Below are the code and all the weights of a small trained network. Each question names an input and a class and asks about switching units off, where a switched-off unit gives its printed mean instead of its output.

import numpy as np


def w(rows, s, z=0):
    codes = np.array(rows[::2]) - 128.0
    scale = np.full(codes.shape[1], s)
    scale[-1] = z or s
    return codes * scale


def f(y):
    return y / 2 * (1 + np.tanh(0.7978845608 * (y + 0.044715 * y**3)))


def log_softmax(a):
    a = a - a.max(-1, keepdims=True)
    return a - np.log(np.exp(a).sum(-1, keepdims=True))


def net(x, mask):
    res = np.array(x, float).reshape(1, 6) / 4 @ E
    y = f(res @ A[0][:, :-1].T + A[0][:, -1])
    res = res + np.where(mask, y, B[0][:, -1]) @ B[0][:, :-1]
    return log_softmax(res[-1] @ U[:, :-1].T + U[:, -1])


A, B = {}, {}
E = w([
[127,125,127],'x0',
[104,95,253],'x1',
[127,127,128],'x2',
[148,226,161],'x3',
[127,127,128],'x4',
[16,138,92],'x5',
],0.0081)
A[0] = w([
[211,106,144,90],'N1',
[132,115,125,255],'N2',
[110,130,151,52],'N3',
[151,140,47,41],'N4',
[156,232,162,106],'N5',
[232,100,140,3],'N6',
[133,176,99,54],'N7',
[181,112,139,160],'N8',
[25,149,130,67],'N9',
[213,96,135,166],'N10',
[220,133,45,145],'N11',
[136,21,82,100],'N12',
[130,113,202,98],'N13',
[99,140,128,50],'N14',
[153,1,109,90],'N15',
[138,103,209,105],'N16',
],0.0095,0.0052)
B[0] = w([
[139,101,54,171],'N1',
[79,182,135,236],'N2',
[158,76,118,106],'N3',
[157,6,192,162],'N4',
[202,148,148,216],'N5',
[197,51,22,155],'N6',
[179,70,160,128],'N7',
[103,142,98,178],'N8',
[202,51,19,176],'N9',
[92,160,58,214],'N10',
[80,80,203,254],'N11',
[190,161,144,188],'N12',
[116,67,167,172],'N13',
[164,99,111,105],'N14',
[181,164,170,188],'N15',
[103,74,176,186],'N16',
],0.026,0.0045)
U = w([
[154,107,25,92],'0',
[116,78,179,38],'1',
[125,170,121,252],'2',
[246,202,158,52],'3',
[114,164,113,218],'4',
[117,162,117,207],'5',
[101,181,97,8],'6',
],0.011)

Each question gives the input, the list of numbers given to net, and the class t.
The units are the neurons (one row each of A and B). Each row of codes is followed by its name. A weight is (code - 128) times the scale printed after its matrix; where a second scale follows, it is the last column's (A, B and U).
mask holds one flag per neuron, in row order. A switched-off neuron (its flag False) gives its mean, the last column of its row in B, instead of its output. The means were averaged over made-up inputs and are rounded, as every weight is.
A unit's drop is (log p(t) with every unit on - log p(t) with that unit switched off) / (log p(t) with every unit on - log p(t) with every unit switched off).
The circuit of an input: a set's keep is (log p(t) with only the set's units on - log p(t) with every unit switched off) / (log p(t) with every unit on - log p(t) with every unit switched off). Starting from the 12 units with the biggest drops (on a tie, the unit counted first), units are removed one at a time, each time the one whose removal leaves the highest keep (on an exact tie, the one counted first), for as long as the keep stays at least 0.8.
units of the circuit, in order: the units of the circuit, biggest drop first
top k neurons: the k neurons with the biggest drops, biggest first
drop of u: that unit's drop, to one decimal
input [-3,-7,-5,-8,2,-4], class 3: top 3 neurons -> (N12 N15 N16)
input [-2,2,6,7,7,-7], class 0: units of the circuit, in order -> (N6 N1)
input [1,-7,-3,7,-7,-3], class 1: units of the circuit, in order -> (N11)
input [4,-8,-6,1,-6,2], class 1: top 2 neurons -> (N4 N11)
input [-6,-4,-2,-7,-5,4], class 3: units of the circuit, in order -> (N12 N15)
input [3,-3,8,4,7,-8], class 0: top 2 neurons -> (N6 N1)
input [-5,5,-6,-7,-4,2], class 3: top 3 neurons -> (N15 N12 N11)
input [2,-5,-5,-8,-2,-7], class 3: top 3 neurons -> (N15 N12 N9)
input [-4,-6,1,3,6,5], class 1: units of the circuit, in order -> (N4 N10)
input [-1,-3,7,-7,-4,0], class 3: top 2 neurons -> (N12 N15)
input [-4,-1,8,8,-4,5], class 3: units of the circuit, in order -> (N5 N10)
input [-2,-4,-4,-7,-4,-1], class 3: top 2 neurons -> (N12 N15)
input [5,8,-3,5,-5,-6], class 1: top 2 neurons -> (N16 N13)
input [6,1,7,-4,-4,-7], class 0: units of the circuit, in order -> (N6)
input [1,4,-6,-5,-5,-7], class 0: top 3 neurons -> (N6 N1 N10)
input [3,-4,-6,-8,-3,-7], class 3: top 3 neurons -> (N15 N12 N9)
input [-3,-8,3,-4,-2,-6], class 1: top 2 neurons -> (N11 N4)
input [-6,7,-2,2,5,2], class 1: top 2 neurons -> (N16 N13)
input [6,1,-8,-2,6,8], class 0: drop of N9 -> 1.0
input [8,8,-1,3,2,-3], class 1: units of the circuit, in order -> (N16)
input [1,-1,-5,-1,-3,-7], class 0: drop of N10 -> 0.1
input [-7,8,-4,4,-2,-8], class 0: drop of N11 -> 0.2
